In the rows, 128 means zero.
Each row of numbers stands for one node and depends on some of the facts below. Use the named rows to name the rest.

There are 2 kinds of fact about the nodes: kotrus, kepil.
(z531, kotrus, z990); (z703, kotrus, z945); (z703, kotrus, z105); (z574, kotrus, z174)
(z574, kotrus, z416); (z279, kotrus, z787); (z279, kotrus, z959); (z218, kotrus, z661)
(z174, kotrus, z654); (z669, kotrus, z286); (z23, kotrus, z732); (z289, kotrus, z945)
(z289, kotrus, z703); (z336, kotrus, z797); (z969, kotrus, z435); (z313, kotrus, z900)
(z41, kotrus, z637); (z706, kotrus, z507); (z211, kotrus, z58); (z781, kotrus, z521)
(z626, kotrus, z214); (z115, kotrus, z486); (z115, kotrus, z956); (z897, kotrus, z170)
(z778, kotrus, z754); (z965, kotrus, z692); (z144, kotrus, z767); (z592, kotrus, z199)
(z701, kotrus, z264); (z775, kotrus, z540); (z775, kotrus, z70); (z775, kotrus, z852)
(z393, kotrus, z12); (z776, kotrus, z901); (z64, kotrus, z732); (z474, kotrus, z609)
(z280, kotrus, z693); (z609, kotrus, z474); (z802, kotrus, z929); (z654, kotrus, z416)
(z230, kotrus, z576); (z416, kotrus, z361); (z58, kotrus, z695); (z58, kotrus, z211)
(z814, kotrus, z451); (z959, kotrus, z787); (z692, kotrus, z25); (z521, kotrus, z232)
(z616, kotrus, z534); (z257, kotrus, z662); (z928, kotrus, z226); (z990, kotrus, z531)
(z695, kotrus, z211); (z199, kotrus, z154); (z945, kotrus, z703); (z157, kotrus, z648)
(z728, kotrus, z157); (z531, kepil, z573); (z554, kepil, z223); (z661, kepil, z803)
(z483, kepil, z516); (z580, kepil, z803); (z703, kepil, z273); (z880, kepil, z807)
(z533, kepil, z427); (z574, kepil, z840); (z779, kepil, z353); (z585, kepil, z297)
(z279, kepil, z427); (z218, kepil, z803); (z105, kepil, z273); (z174, kepil, z840)
(z929, kepil, z353); (z669, kepil, z164); (z767, kepil, z239); (z25, kepil, z102)
(z23, kepil, z427); (z214, kepil, z880); (z608, kepil, z599); (z451, kepil, z288)
(z289, kepil, z273); (z540, kepil, z889); (z461, kepil, z807); (z336, kepil, z477)
(z969, kepil, z239); (z17, kepil, z803); (z313, kepil, z680); (z907, kepil, z239)
(z599, kepil, z854); (z41, kepil, z554); (z706, kepil, z771); (z211, kepil, z465)
(z12, kepil, z771); (z288, kepil, z239); (z573, kepil, z817); (z781, kepil, z966)
(z626, kepil, z880); (z693, kepil, z127); (z115, kepil, z481); (z170, kepil, z910)
(z732, kepil, z427); (z228, kepil, z418); (z427, kepil, z205); (z840, kepil, z273)
(z593, kepil, z854); (z897, kepil, z910); (z778, kepil, z993); (z965, kepil, z102)
(z576, kepil, z418); (z368, kepil, z481); (z144, kepil, z239); (z226, kepil, z942)
(z264, kepil, z747); (z209, kepil, z993); (z154, kepil, z854); (z809, kepil, z209)
(z662, kepil, z747); (z592, kepil, z854); (z701, kepil, z747); (z507, kepil, z771)
(z532, kepil, z880); (z775, kepil, z889); (z393, kepil, z771); (z787, kepil, z427)
(z776, kepil, z418); (z164, kepil, z889); (z71, kepil, z760); (z353, kepil, z465)
(z64, kepil, z427); (z682, kepil, z715); (z474, kepil, z771); (z280, kepil, z127)
(z609, kepil, z771); (z802, kepil, z353); (z654, kepil, z840); (z901, kepil, z418)
(z715, kepil, z993); (z910, kepil, z297); (z230, kepil, z418); (z860, kepil, z231)
(z886, kepil, z840); (z7, kepil, z288); (z972, kepil, z102); (z361, kepil, z840)
(z816, kepil, z817); (z509, kepil, z223); (z312, kepil, z273); (z486, kepil, z481)
(z416, kepil, z840); (z232, kepil, z966); (z58, kepil, z465); (z814, kepil, z288)
(z879, kepil, z593); (z286, kepil, z164); (z435, kepil, z239); (z959, kepil, z427)
(z760, kepil, z803); (z47, kepil, z860); (z692, kepil, z102); (z966, kepil, z205)
(z796, kepil, z239); (z680, kepil, z803); (z852, kepil, z889); (z457, kepil, z817)
(z521, kepil, z966); (z981, kepil, z483); (z616, kepil, z209); (z257, kepil, z747)
(z928, kepil, z942); (z754, kepil, z993); (z127, kepil, z231); (z990, kepil, z573)
(z942, kepil, z223); (z900, kepil, z680); (z672, kepil, z803); (z797, kepil, z477)
(z534, kepil, z209); (z102, kepil, z889); (z956, kepil, z481); (z648, kepil, z796)
(z695, kepil, z465); (z199, kepil, z854); (z943, kepil, z205); (z539, kepil, z481)
(z329, kepil, z816); (z637, kepil, z554); (z945, kepil, z273); (z70, kepil, z889)
(z157, kepil, z796); (z728, kepil, z796)

Known rows:
[102 124 118  88 131 154  95 116  91 112 114 120 142 102  71 173 140 121
  81 152 143 119 139  99 132 161 127 138  98 108 126 134 137] : z928
[127 129 131 118 139 129 127 134 124 135 126 117 132 123 122 136 132 125
 120 130 128 118 118 123 124 142 137 127 123 123 125 132 137] : z608
[148 126  91 139 126 154 113 106 133  94 136 152 150 111 151 145 104 142
 113 155 112 114  94 118 117 115 130 107  64 154 106  98 163] : z972
[116 123 125 121 145 131 122 135 123 144 121 111 136 117 116 144 130 114
 113 134 135 111 122 117 123 155 143 127 108 120 129 133 137] : z509
[158 160 126 135 159 114 155 139 184 179 125 100 141 139 170 103 130 103
 149 119 154 119  83 130 105 118 135 134 106 133 147 141 134] : z956
[114 123 121 127 111 148 128 114 135 127 123 123 123 144 134 129 111 104
 141 123 119 121 155 125 139 129 124 137 145 125 129 121 108] : z481
[137 113 116 172  73 129 106  94 122  97 131 142 129 136 147  88 113 100
 145  98 138 150 148 162 143 134 133 118 131 121 148 146 104] : z796
[174 120 143 218  89  63 110  84 123 122 121 137 116 128 134  91 113  88
 158 110 136 124  75 195 129 100 160  82  84 132 162 170 114] : z648
[145 103 138 172  48 114  79  74  56  54 130 170 127 106  74 122 140 137
 110 107 144 165 123 171 142 126 133  86 106 114 131 166 137] : z728
[100 154 122  84  85 141  84 141  85  96 138 139 128  93  65 164 144 134
  78 138 107 128 134 117 134 165 119 130 138  75  83 104 166] : z592
[182 174 115  82 196  63 109 173 141 143 126 110 100 115 165 106 100 121
 106 187  66  87  69 144 132 134 148 142 128 147 184 124  74] : z754
[150 133 161 176 150  99 134 121 145 164 140 119 108 146 146 148 125  96
 142 135 115 111 108 143 127  99 160 131 136 121 120 128 120] : z264
[158 115 132 222 109  97 131 147 147 151 158 139 143 127 208  65 130  97
 157  54 156 163 116 186 114 173 167  83 133 118 134 157 151] : z451
[135 112 122 136 183  97 143 155 151 159 115  96 123 126 161 102 111 118
 141 139 116  90 100 133 126 150 158 122 105 149 158 136 113] : z693
[140 148 128  98 121 144 130 105 145 132 124 112 141 129  99 121 146 136
 117 141 160 132  90 118 116 106 123 153 104 110 124 148 140] : z531
[111 123 120 123 116 151 128 115 134 131 120 116 126 143 131 133 112 100
 139 124 117 114 153 122 137 135 127 140 140 122 129 124 110] : z880
[177 186 141  35 122 149 109 136  89 111 168 156 117 136 111 152 139 176
  75 151  88 165  95 139 117 113 113 140 193 115 112 143 124] : z616
[129 152 117 101 163 129 109 165 135 137 136 116 138 104 142 135 141 116
  95 135 131 124 129 109 128 173 137 150 128 103 130 118 136] : z58
[105 154 137 112 131 109 144 163 124 152 129 191 131  97 112 110 148 145
 132 158 129 155 131 141  99 123  68 137 138  72 103  92 161] : z959
[111 123 120 125 113 152 127 113 135 131 121 119 125 144 131 133 109  99
 139 124 117 117 155 123 138 133 124 139 144 124 130 123 108] : z816

Which node is each row?
No name comes twice in this set of rows, the named rows included.
[115 117 137  95 110 121  88  95  60  76 105 134 111 106  34 177 131 139
  90 173 102 102 114 118 146 114 128 124 101 118 124 133 121] -> z626
[115 161 125 108 105 115 100 147 117 130 132 124 123 105  94 147 129 110
 102 138 102 108 109 130 127 152 131 127 128  85  98 106 155] -> z199
[ 91 145 134  89 111 134 128 157  90 119 132 208 137  86  83 126 163 170
 109 156 133 172 153 130 107 135  56 139 149  64  89  89 173] -> z279
[145 134 144 143 149  71 120 103 128 145  93 102  99 128  91 147 104  92
 139 177  96  61  67 143 132  90 155 120  80 137 153 136  99] -> z214
[ 97 183 109 105 111 105 111 177 155 183 122  89 134  94 104 129 118  71
 116 130 101  72  76 135 107 193 147 118 104  61  87  96 187] -> z929
[129 116 117 156  87 135 114 101 127 106 129 136 128 139 142 102 112 102
 143 108 131 140 152 148 142 132 128 125 134 123 142 137 106] -> z239
[105  95 117  89 142 147 111 145  84  92 125 128 136 105 102 132 138 165
  92 134 123 129 147 109 138 175 133 127 127 132 127 132 136] -> z280
[123 121 102 135 107 161 121  99 139 108 128 136 133 139 148 134  97 111
 137 135 109 117 143 120 135 118 121 129 116 141 119 105 122] -> z889
[144 121 145 146 203  66 161 143 136 158  99 174 112 115 147  97 128 139
 158 193 127 122 114 144 113  81  91 142 105 136 179 118  88] -> z732
[120 115 156 129 111 148 103 112  79  98 149 153 121 123  89 180 152 144
  94 129 123 150 156 118 142 122 134 136 157 101  89 125 141] -> z701
[124  80 143  65 152 186 153 159 131  29 147 113 141 117 115  36 225 235
 110  92 174 164 137  67 157 146 122 220 166  75  82 140 163] -> z313
[129  99 128 173  69 147 100 137  80  84 167 171 156 104 149  96 157 144
 109  50 163 202 164 162 128 198 139  87 152  99 104 152 173] -> z814
[152 159 110  34 158 113  77 166  75  76 136 143 113  93 107 139 128 168
  58 182  73 130 115 119 146 159 122 144 150 129 153 121  97] -> z778
[126 127 147 130 168 104 154 144 118 146 118 191 125 111 128 115 146 151
 143 166 140 155 141 136 108  97  75 140 131 112 141 112 123] -> z533

Now the same nodes, written a new way:
Some nodes and their rows:
[134  73  75 137 132 103 124 135 112 122 124 102 105 130 110 101 133 124
 109 112 121 142 153 127 101 170 145 161 175 118 135 137 124 142] : z102
[139  62  67 134 176 106 101 144 118 119 121 184  90 130 115 102 160  90
  86 113 148 138 156 116 106 154 145 172 197 120 134 137 113 142] : z25
[132  58  67 158 171 138  94 135 114 124 130 158 115 150 109  93 153 210
  93 133 151 136 131 144 111 175 141 180 191 154 110 140  93  83] : z105
[149  78  93 143 104 116 127 109 113 120 129 102 117 158 111  93 136 183
 120 133 112 132 148 156  94 171 134 161 152 148 108 142 125 122] : z223
[146  87  87 141 117  94  97 138 124 119 125 101 119 162 112  86 138 153
 121 120 107 149 161 137  99 188 134 157 148 134 100 146 136  87] : z239
[145  92  86 139 121  92  90 143 129 117 124 101 121 169 113  84 140 132
 122 119 103 151 165 127  95 191 134 157 149 132  96 146 142  84] : z796
[131  69 123 159 103  96  89 107 195 161 119 209 107 131 103  79 179 189
 122 117  95 150 146 160  74 146 148 144 180 125  72 139  96  92] : z279
[152  69  71 152 127 119  98 131 119 120 122 169 105 152 116  89 167 170
 107 135 148 127 137 149  96 162 138 155 152 154 106 141 101 106] : z457
[131  84  59 132 170 142  86 109 206 127 142 198  85 181 126 106 179  84
 122 110 133 151 172 160  75 145 136 144 200 118  81 144  91 137] : z609
[151  69  70 152 126 119  99 130 120 120 123 164 106 152 116  90 166 169
 108 134 146 127 138 149  96 162 139 155 152 154 106 141 101 106] : z47
[147  77  91 144 109 106 122 118 117 124 129 102 115 149 109  92 134 191
 119 123 115 134 148 154 106 170 136 155 149 138 106 145 122 116] : z297
[146  54  87 140 180 107  95 108 206 160 128 125  98 136 113 110 161  86
  96 142 155 134 152 158 117 147 138 144 126 157 110 145 101  85] : z616
[151  67  71 151 134 116  97 132 125 120 122 176 102 151 116  89 168 166
 104 132 148 128 139 146 101 160 138 155 155 153 103 142 102 104] : z662
[132  70 116 149 188 104 114  94 203 152 125 192  84 170 119 102 178  95
  95 138 146 127 131 157 120 148 136 184 126 135  72 150 109 107] : z218
[146  77  91 144 109 106 122 118 117 124 129 100 116 149 108  92 133 192
 120 122 114 135 149 153 107 171 135 155 149 137 107 145 122 116] : z483
[150  88  68 143 163  93  85 149 155 116 120 162 116 174 119  82 173  97
 118 124 132 151 163 118  87 190 135 159 156 149  92 144 125  82] : z451
[140  60 113 141 136 135 121  84 187 152 127 203  90 175 121 107 177  87
 107 160 142 136 145 158  85 151 133 175 138 157  81 138 113 107] : z802
[135 106 122 160 196 116  96  76 204 161 142 179 123 177  85 110 140 192
  84 162 157 152 138 160  75 185 145 199 122 117 141 137  92  82] : z654
[152  68  69 152 124 122 101 129 120 119 122 176 103 156 118  90 170 165
 107 139 148 124 134 149  93 160 139 156 149 156 107 141 100 108] : z532
[147  76  90 145 108 108 123 117 118 122 129 103 115 151 110  92 135 189
 119 125 116 132 147 154 104 170 135 155 147 140 106 144 122 119] : z807

Which node is each row?
No name comes twice in this set of rows, the named rows included.
[150  89  67 146 163  92  85 149 147 116 120 158 116 173 120  81 173 103
 118 124 132 152 161 118  85 191 137 159 153 149  94 144 121  83] -> z7
[137  66  62 142 176 113  98 146 115 119 120 169  92 130 117  99 165  97
  89 113 150 140 143 118  92 162 147 164 187 119 139 136 102 143] -> z972
[130  67 125 160 102  93  87 124 190 161 119 208 117 129 101  79 179 189
 123 113  95 150 130 161  74 146 148 144 168 123  74 139 101  89] -> z959
[148  60 123 130 124 108 112  80 205 160 125 207  84 139 102 102 179 108
  85 145 114 147 173 157 127 162 134 149 207 154  69 138 110 105] -> z521
[132  59 102 136 185 122 110 106 189 155 124 195  87 136 117 109 175  85
  91 135 145 147 153 141  98 154 143 169 159 124 112 137 110 133] -> z775
[131  55 119 130 191 107 119 108 202 155 123 204  84 131 113 111 172  84
  84 121 140 147 170 120 119 147 135 191 195 124 108 136 145 142] -> z692
[151  82  76 136 162  93  85 149 165 116 121 174 113 172 118  82 170  92
 112 121 129 150 168 116  98 190 129 166 168 154  85 144 138  83] -> z648
[141  94  75 158 184  94 104 137 156 116 121 166  84 162 120  84 177 198
  94 114 150 112 122 148 125 150 138 186 124 128  71 152  99 121] -> z900
[138  66  63 141 173 112  99 144 117 118 121 171  93 131 117  98 164  99
  90 114 148 140 145 120  95 160 146 164 184 120 137 137 103 142] -> z286
[134  66  74 159 193 141  86 144 119 130 138 199 123 149  86  83 127 210
  88 135 151 145 128 156 124 165 126 191 208 150 122 139  93  83] -> z886
[142  67  72 157 180 137  89 141 121 125 130 188 118 150  95  85 141 205
  94 133 148 138 132 153 118 164 132 175 191 151 116 140  95  87] -> z312
[153  64  80 141 126 112 102 130 129 119 123 184 102 149 115  92 163 147
  96 131 145 124 150 143 110 154 131 162 165 157  95 142 112 108] -> z154

Now the same nodes, written a new way:
Known rows:
[149 182 104 141 118 145 145 107 106 122 125 126 126 135  94 175 154 116
 152  84 109 118 140 117 146 134 142 118 123 132 121 158 136] : z900
[154 176  94 132 106 159 184 117 137 121 113 107 167 114 115 148 147 132
 120 102 118 147 111  85 127 149 150 129 127 116 118 153 138] : z41
[153 184 100 132 108 156 167 110 126 115 118 107 147 122 108 151 147 131
 129 102 113 138 127  98 134 135 143 127 124 123 121 153 135] : z457
[156 182 100 131 111 154 168 111 127 114 116 110 146 119 106 155 147 131
 129  97 111 135 127  97 136 134 145 129 128 122 120 154 135] : z771
[151 183 100 134 105 155 166 108 124 122 120 108 147 123 109 150 148 127
 132 105 115 139 129 101 135 137 142 121 118 122 118 151 135] : z609
[152 175  98 136 101 159 180 115 134 133 115 106 165 122 116 152 155 129
 123 101 122 147 115  92 131 151 151 123 119 119 116 146 140] : z393
[153 172 113 125 107 173 194  91 132 124 147 112 174 130 116 161 157 147
 133 101 128 151 111  98 126 142 161 118 125 117 106 139 121] : z965
[155 179 115 119 116 168 176  86 130 101 150 111 157 128 106 169 151 151
 138  97 117 139 122 104 130 126 155 127 131 122 110 147 117] : z102
[157 182 100 129 115 153 171 113 130 106 114 111 147 114 105 154 144 134
 126  97 107 134 126  93 135 132 146 134 134 121 123 157 133] : z599
[150 188  91 132  99 149 145  99 111 116 121 114 135 122 103 141 136 117
 146 113 111 132 142 107 132 128 121 112 105 123 114 166 138] : z929
[155 178  88 131 102 153 160 108 124 117 112 115 152 116 109 147 140 123
 135 101 114 137 126  93 128 140 132 121 117 117 114 165 141] : z353
[118 230  62 138  89 153 218 130 102 166 118 125 155 148 118 128 151 142
 114  42 107 157 138  66 105 126 151  99 148 102 119  99  86] : z64
[154 174 102 138 121 150 162 116 120 120 116 125 143 128 100 179 157 125
 137  76 111 124 124 103 142 142 153 129 136 126 122 156 138] : z580
[150 192 103 132 111 150 154 103 115 111 126 109 129 125 100 148 143 126
 140 107 106 129 142 110 140 122 135 123 119 127 122 156 130] : z797
[153 167  87 153  72 142 131 135 190 124 151 105 171 116 116 156 121 122
 198 121  99 146 146 107 123 159 122 194 112 176 113 134 152] : z695
[152 172  88 152  74 139 123 132 185 118 154 106 162 117 112 155 117 120
 203 123  94 141 155 112 125 151 116 194 110 178 114 136 150] : z211
[153 192  98 129 113 149 157 104 118 101 123 110 131 117 100 143 134 127
 137 110 103 129 140 103 135 122 131 127 123 124 122 164 129] : z226
[132 192 102 155 131 166 163 129 114 118 131  93 142 143 101 157 150 137
 124 129 116 145 131  87 135 141 154 128 123 125 126 151 143] : z886
[146 186  68  94 144 175 127  56 138 128 128 109 109 181 100 167 193 172
  97  98 145 116 107 102 116  93  76 187  99 141 117 173 111] : z852
[157 191 107 140 107 136 182  93 132 117 106  86 140 129  99 157 152 119
 124 103  98 127 113 110 137 142 159 142 132 127 132 153 115] : z796

Name these rows:
No name comes twice in this set of rows, the named rows included.
[152 172  87 135  92 159 173 112 130 136 111 111 171 119 119 145 149 122
 129 105 125 149 114  89 123 156 140 114 109 115 110 156 146] -> z802
[134 191 103 155 139 165 166 133 115 110 129  96 140 139  98 161 147 141
 121 124 110 143 130  82 137 138 159 136 134 124 129 153 142] -> z840
[151 189 117 123 114 163 166  78 113 104 158 114 138 133 101 157 144 141
 151 109 113 133 139 116 134 114 143 116 121 125 111 148 112] -> z25
[152 168 100 142 110 156 174 119 128 140 115 120 162 132 111 174 165 123
 132  81 123 138 112  97 136 158 159 122 126 122 117 148 143] -> z218
[142 188 103 146 129 161 167 125 120 110 124 101 143 131 101 159 147 138
 123 114 110 139 128  88 137 137 154 134 133 123 127 154 138] -> z273
[153 162  86 154  70 145 139 140 196 130 148 104 182 115 122 158 124 124
 194 119 103 151 138 101 121 167 127 195 113 174 112 130 155] -> z58

